Here is a tiny trained network, its code and every weight. The questions are about switching its units off for an input and a class, where a switched-off unit gives its printed mean instead of its output.

import numpy as np


def w(rows, s, z=0):
    codes = np.array(rows[::2]) - 128.0
    scale = np.full(codes.shape[1], s)
    scale[-1] = z or s
    return codes * scale


def f(y):
    return y / 2 * (1 + np.tanh(0.7978845608 * (y + 0.044715 * y**3)))


def log_softmax(a):
    a = a - a.max(-1, keepdims=True)
    return a - np.log(np.exp(a).sum(-1, keepdims=True))


def net(x, mask):
    res = np.array(x, float).reshape(1, 7) / 4 @ E
    y = f(res @ A[0][:, :-1].T + A[0][:, -1])
    res = res + np.where(mask, y, B[0][:, -1]) @ B[0][:, :-1]
    return log_softmax(res[-1] @ U[:, :-1].T + U[:, -1])


A, B = {}, {}
E = w([
[28,127,117],'x0',
[122,233,143],'x1',
[128,129,127],'x2',
[128,127,128],'x3',
[129,128,129],'x4',
[140,156,3],'x5',
[124,128,128],'x6',
],0.0058)
A[0] = w([
[139,93,160,86],'N0',
[145,68,127,147],'N1',
[119,113,63,78],'N2',
[107,163,144,161],'N3',
[5,133,114,71],'N4',
[120,118,156,72],'N5',
[178,146,97,61],'N6',
[165,76,125,77],'N7',
[150,95,115,175],'N8',
[229,141,140,79],'N9',
[143,233,141,137],'N10',
[131,142,151,126],'N11',
[89,166,105,74],'N12',
[135,108,124,238],'N13',
[121,96,188,72],'N14',
[148,144,165,77],'N15',
[192,145,127,71],'N16',
[85,142,103,71],'N17',
[130,48,111,131],'N18',
[125,111,141,36],'N19',
[112,133,138,51],'N20',
[149,208,134,106],'N21',
[85,129,146,50],'N22',
[137,121,123,54],'N23',
[190,119,161,68],'N24',
[132,135,44,63],'N25',
[122,96,150,105],'N26',
[155,20,89,128],'N27',
[132,123,190,86],'N28',
[143,100,117,197],'N29',
[126,125,112,224],'N30',
[131,144,77,84],'N31',
[127,26,94,88],'N32',
[113,140,123,85],'N33',
[159,120,32,112],'N34',
[142,171,173,126],'N35',
[140,91,143,144],'N36',
[134,112,122,253],'N37',
[151,136,93,66],'N38',
[135,100,175,155],'N39',
[127,114,221,77],'N40',
[136,160,156,151],'N41',
[250,157,145,78],'N42',
[146,132,99,191],'N43',
[104,191,139,60],'N44',
],0.013,0.0049)
B[0] = w([
[155,151,117,126],'N0',
[97,158,136,167],'N1',
[209,142,153,154],'N2',
[93,134,113,180],'N3',
[166,12,243,208],'N4',
[201,151,138,108],'N5',
[167,124,141,129],'N6',
[145,157,187,129],'N7',
[83,127,110,175],'N8',
[131,53,195,175],'N9',
[103,244,179,241],'N10',
[133,145,113,136],'N11',
[156,138,162,142],'N12',
[55,94,64,234],'N13',
[201,163,76,146],'N14',
[165,148,137,121],'N15',
[148,108,175,132],'N16',
[175,123,178,129],'N17',
[117,198,179,175],'N18',
[188,161,165,90],'N19',
[194,140,166,94],'N20',
[126,199,165,183],'N21',
[200,114,173,108],'N22',
[166,146,159,92],'N23',
[155,105,164,135],'N24',
[214,124,80,179],'N25',
[149,150,122,126],'N26',
[130,241,226,213],'N27',
[191,134,78,148],'N28',
[72,115,94,192],'N29',
[80,98,77,224],'N30',
[176,140,102,147],'N31',
[180,230,251,179],'N32',
[160,131,159,110],'N33',
[160,119,22,226],'N34',
[119,167,107,169],'N35',
[112,138,109,151],'N36',
[47,85,51,253],'N37',
[178,145,134,118],'N38',
[118,113,47,179],'N39',
[214,126,10,188],'N40',
[102,150,100,168],'N41',
[116,43,221,203],'N42',
[95,107,57,200],'N43',
[168,182,195,140],'N44',
],0.017,0.0035)
U = w([
[108,192,100,252],'0',
[121,247,129,31],'1',
[113,180,97,227],'2',
[185,179,72,46],'3',
[144,121,152,65],'4',
],0.013,0.0042)

Each question gives the input, the list of numbers given to net, and the class t.
The units are the neurons (one row each of A and B). Each row of codes is followed by its name. A weight is (code - 128) times the scale printed after its matrix; where a second scale follows, it is the last column's (A, B and U).
mask holds one flag per neuron, in row order. A switched-off neuron (its flag False) gives its mean, the last column of its row in B, instead of its output. The means were averaged over made-up inputs and are rounded, as every weight is.
A unit's drop is (log p(t) with every unit on - log p(t) with that unit switched off) / (log p(t) with every unit on - log p(t) with every unit switched off).
The circuit of an input: a set's keep is (log p(t) with only the set's units on - log p(t) with every unit switched off) / (log p(t) with every unit on - log p(t) with every unit switched off). Starting from the 12 units with the biggest drops (on a tie, the unit counted first), units are removed one at a time, each time the one whose removal leaves the highest keep (on an exact tie, the one counted first), for as long as the keep stays at least 0.8.
circuit, biggest first: the units of the circuit, biggest drop first
top k neurons: the k neurons with the biggest drops, biggest first
drop of u: that unit's drop, to one decimal
input [-8,3,4,4,-6,-6,-3], class 4: circuit, biggest first : N42
input [-7,5,6,7,4,-8,-3], class 3: top 3 neurons : N40, N28, N14
input [0,-5,1,5,-1,-4,4], class 1: top 2 neurons : N27, N32
input [-8,3,-1,-7,-8,8,7], class 3: top 2 neurons : N34, N25
input [-6,-7,3,-7,-8,-5,-4], class 1: top 2 neurons : N27, N32
input [-5,-5,-3,-6,-4,8,-6], class 3: top 4 neurons : N34, N25, N2, N10
input [3,4,1,-1,0,8,-6], class 3: circuit, biggest first : N25, N34
input [-2,-7,-2,7,-5,3,-7], class 1: top 3 neurons : N27, N32, N18
input [6,-4,5,5,3,-2,8], class 4: top 3 neurons : N4, N10, N34
input [7,2,-5,-5,-6,8,3], class 3: top 2 neurons : N25, N34
input [-2,-3,4,5,0,-6,-2], class 3: top 2 neurons : N40, N14
input [-3,7,-1,2,4,3,7], class 1: top 2 neurons : N10, N21
input [7,-5,-3,4,4,2,-7], class 4: top 2 neurons : N4, N10
input [-4,7,0,-5,2,8,0], class 3: circuit, biggest first : N25
input [-4,5,-5,-2,8,-8,-3], class 3: top 2 neurons : N40, N28
input [-8,0,3,-4,1,6,-1], class 4: drop of N40 : 0.1
input [7,6,5,0,2,1,0], class 4: drop of N18 : 0.1
input [-5,8,1,-1,-3,8,3], class 1: drop of N27 : -0.3
